Below are the code and all the weights of a small trained network. Each question names an input and a class and asks about switching units off, where a switched-off unit gives its printed mean instead of its output.

import numpy as np


def w(rows, s, z=0):
    codes = np.array(rows[::2]) - 128.0
    scale = np.full(codes.shape[1], s)
    scale[-1] = z or s
    return codes * scale


def norm(h):
    return h / np.sqrt((h * h).mean(-1, keepdims=True) + 1e-5)


def f(y):
    return y / 2 * (1 + np.tanh(0.7978845608 * (y + 0.044715 * y**3)))


def log_softmax(a):
    a = a - a.max(-1, keepdims=True)
    return a - np.log(np.exp(a).sum(-1, keepdims=True))


def net(x, mask):
    res = np.array(x, float).reshape(1, 6) / 4 @ E
    u = 0
    for l in range(3):
        y = f(norm(res) @ A[l][:, :-1].T + A[l][:, -1])
        res = res + np.where(mask[u : u + 9], y, B[l][:, -1]) @ B[l][:, :-1]
        u += 9
    return log_softmax(norm(res)[-1] @ U[:, :-1].T + U[:, -1])


A, B = {}, {}
E = w([
[103,163,112,132,189,138,139,82,85,75,83,89],'x0',
[83,50,99,158,82,14,172,94,60,167,111,5],'x1',
[164,146,113,232,129,181,186,119,130,76,164,157],'x2',
[73,161,66,96,75,144,73,117,96,118,143,48],'x3',
[134,168,135,142,134,133,107,179,39,159,184,121],'x4',
[126,158,71,116,175,104,162,93,212,82,108,78],'x5',
],0.0013)
A[0] = w([
[211,183,43,181,153,123,168,190,162,143,221,112,9],'L0N1',
[146,144,124,100,206,164,131,139,103,170,104,125,129],'L0N2',
[60,150,83,122,129,121,174,51,196,17,110,89,40],'L0N3',
[134,164,95,114,188,201,72,200,146,92,128,208,94],'L0N4',
[90,158,79,124,47,153,52,167,38,151,168,107,74],'L0N5',
[202,51,179,63,144,119,167,136,206,175,111,202,81],'L0N6',
[156,186,168,223,152,255,111,239,173,78,140,225,61],'L0N7',
[64,111,91,85,159,51,132,128,76,167,95,48,104],'L0N8',
[122,216,146,70,193,212,42,204,119,89,87,224,52],'L0N9',
],0.002,0.0012)
B[0] = w([
[66,185,166,187,137,138,121,203,199,126,117,91,119],'L0N1',
[135,111,107,138,73,107,179,84,150,147,174,108,135],'L0N2',
[191,103,50,99,155,158,134,132,195,139,60,123,157],'L0N3',
[129,168,179,54,117,131,152,77,133,175,160,116,188],'L0N4',
[106,67,162,160,83,217,11,163,177,139,168,117,179],'L0N5',
[107,146,170,124,4,105,84,135,102,113,86,139,186],'L0N6',
[123,107,139,77,160,40,127,94,102,193,120,52,254],'L0N7',
[53,105,213,109,126,97,68,72,172,163,115,105,187],'L0N8',
[195,156,163,69,174,171,167,10,105,168,238,147,218],'L0N9',
],0.0022,0.0015)
A[1] = w([
[147,90,179,84,77,102,110,157,174,164,119,252,1],'L1N1',
[104,146,77,10,93,141,12,116,243,170,153,99,151],'L1N2',
[144,86,149,133,132,111,124,203,39,146,170,139,74],'L1N3',
[170,133,112,103,227,62,215,99,196,89,69,150,78],'L1N4',
[51,74,143,64,159,21,86,94,98,144,45,29,86],'L1N5',
[119,100,155,126,90,113,85,216,73,198,165,232,123],'L1N6',
[185,72,123,207,181,104,196,144,43,86,130,142,80],'L1N7',
[134,199,91,192,186,148,146,232,173,105,199,95,39],'L1N8',
[96,59,51,175,72,49,122,180,115,92,101,36,159],'L1N9',
],0.0023,0.0009)
B[1] = w([
[127,113,155,43,119,77,140,113,127,30,91,122,177],'L1N1',
[120,104,148,239,175,126,185,126,20,108,109,150,254],'L1N2',
[124,73,84,189,190,184,124,118,191,134,99,162,154],'L1N3',
[103,95,86,188,108,203,26,154,73,100,167,106,209],'L1N4',
[91,142,128,134,181,2,149,28,250,221,207,50,239],'L1N5',
[124,154,64,99,134,159,140,88,143,56,86,73,216],'L1N6',
[61,180,115,166,154,78,180,130,35,116,141,247,136],'L1N7',
[85,187,186,79,58,85,218,183,210,174,102,68,113],'L1N8',
[165,146,188,47,215,162,84,107,141,172,170,181,222],'L1N9',
],0.0022,0.0017)
A[2] = w([
[130,141,16,156,163,182,178,120,190,65,61,61,99],'L2N1',
[164,124,68,118,193,203,137,83,153,88,103,92,141],'L2N2',
[96,187,155,168,74,81,193,213,131,208,166,148,155],'L2N3',
[95,90,138,210,141,125,208,129,81,132,94,198,131],'L2N4',
[79,44,85,203,13,77,169,182,181,133,52,101,74],'L2N5',
[151,113,2,152,154,156,125,100,189,45,22,96,80],'L2N6',
[58,58,120,150,50,227,21,187,67,148,142,58,52],'L2N7',
[155,102,107,169,176,147,164,148,137,84,119,161,151],'L2N8',
[164,61,183,59,38,70,133,145,146,66,7,186,4],'L2N9',
],0.0027,0.0016)
B[2] = w([
[190,66,78,68,96,128,65,231,140,158,43,118,206],'L2N1',
[175,78,143,105,100,139,108,156,89,188,165,148,250],'L2N2',
[133,145,71,120,130,164,139,149,169,84,51,84,175],'L2N3',
[64,147,37,133,149,99,110,154,66,85,72,151,170],'L2N4',
[160,219,171,88,184,196,108,105,90,132,159,107,164],'L2N5',
[188,63,77,94,134,160,52,200,63,222,112,130,204],'L2N6',
[110,160,77,252,50,145,21,165,233,94,192,242,254],'L2N7',
[74,92,114,114,108,110,94,125,42,132,155,120,166],'L2N8',
[84,45,174,102,23,127,175,185,219,45,59,147,220],'L2N9',
],0.0028,0.00089)
U = w([
[109,51,200,65,28,99,180,143,190,37,47,188,146],'0',
[55,142,54,202,174,83,194,141,20,67,63,183,98],'1',
[48,84,145,132,178,2,112,20,177,211,145,29,169],'2',
[71,153,109,230,47,167,20,142,185,116,203,185,121],'3',
[204,197,202,48,175,206,166,42,70,144,215,172,178],'4',
[135,221,107,144,119,153,208,213,218,111,94,43,5],'5',
[213,39,32,68,144,167,60,195,100,192,64,94,140],'6',
],0.0075,0.0013)

Each question gives the input, the list of numbers given to net, and the class t.
The units are the neurons (one row each of A and B). Each row of codes is followed by its name. A weight is (code - 128) times the scale printed after its matrix; where a second scale follows, it is the last column's (A, B and U).
mask holds one flag per neuron, layer by layer. A switched-off neuron (its flag False) gives its mean, the last column of its row in B, instead of its output. The means were averaged over made-up inputs and are rounded, as every weight is.
A unit's drop is (log p(t) with every unit on - log p(t) with that unit switched off) / (log p(t) with every unit on - log p(t) with every unit switched off).
The circuit of an input: a set's keep is (log p(t) with only the set's units on - log p(t) with every unit switched off) / (log p(t) with every unit on - log p(t) with every unit switched off). Starting from the 12 units with the biggest drops (on a tie, the unit counted first), units are removed one at a time, each time the one whose removal leaves the highest keep (on an exact tie, the one counted first), for as long as the keep stays at least 0.8.
circuit, biggest first: the units of the circuit, biggest drop first
top k neurons: the k neurons with the biggest drops, biggest first
top k neurons in layer l: the k neurons of layer l with the biggest drops, biggest first
drop when u is switched off: that unit's drop, to one decimal
input [-5,7,3,-2,0,-5], class 1: circuit, biggest first : [L1N7 L0N7 L2N4]
input [-3,-7,3,4,-6,3], class 6: circuit, biggest first : [L2N1 L2N6]
input [3,7,5,4,-2,8], class 6: top 2 neurons : [L0N3 L2N1]
input [-5,2,-8,-8,-5,4], class 0: circuit, biggest first : [L2N9 L0N6]
input [-6,-6,-7,4,-1,-2], class 4: circuit, biggest first : [L0N9]
input [-5,-1,7,4,7,0], class 5: circuit, biggest first : [L1N8 L2N3]
input [-3,7,6,1,3,-5], class 3: top 2 neurons : [L2N7 L0N5]
input [-6,-6,8,-6,-3,1], class 0: top 2 neurons in layer 2 : [L2N5 L2N9]
input [-3,5,6,5,1,2], class 3: top 3 neurons : [L0N7 L0N5 L1N5]
input [3,0,1,4,4,5], class 6: top 2 neurons : [L0N3 L0N7]
input [2,5,8,4,2,-5], class 3: top 2 neurons : [L0N5 L2N7]
input [-1,5,5,-7,-7,2], class 1: circuit, biggest first : [L1N7 L2N4]
input [-4,3,-7,-7,-7,4], class 0: top 3 neurons : [L2N9 L0N7 L0N6]
input [-6,-3,2,7,3,7], class 5: top neuron : [L1N8]
input [2,3,-2,-6,-3,-4], class 0: top 2 neurons : [L0N7 L0N6]
input [-7,0,-7,6,3,4], class 3: top 2 neurons : [L0N5 L0N7]
input [-6,4,0,-2,-7,4], class 6: top 3 neurons in layer 0 : [L0N7 L0N3 L0N4]
input [1,1,2,-3,6,1], class 1: top 3 neurons : [L1N7 L2N4 L1N5]
input [-8,4,-6,-5,6,-8], class 0: circuit, biggest first : [L1N1 L1N4 L2N9 L1N6]
input [2,6,1,-4,6,-7], class 1: top 2 neurons in layer 0 : [L0N7 L0N6]
input [2,-1,-8,7,2,-5], class 3: top neuron in layer 2 : [L2N7]
input [3,-5,-8,5,-2,-5], class 4: top 2 neurons : [L0N9 L1N4]
input [-4,-7,-1,-5,-2,-2], class 0: top 3 neurons in layer 1 : [L1N1 L1N9 L1N5]
input [-5,5,2,2,-1,-2], class 3: top 2 neurons : [L0N7 L0N5]
input [1,-6,-2,-3,-2,8], class 6: top 2 neurons in layer 1 : [L1N9 L1N4]
input [-4,1,-8,-3,-4,-3], class 0: top 2 neurons : [L2N9 L0N7]
input [-3,0,-3,8,5,-3], class 3: top neuron : [L2N7]
input [-6,-8,-6,7,5,-1], class 4: top 3 neurons : [L0N9 L1N4 L0N4]
input [7,-1,8,-7,1,8], class 6: top 2 neurons in layer 1 : [L1N2 L1N4]
input [2,6,4,6,-5,5], class 6: drop when L0N8 is switched off : -0.1
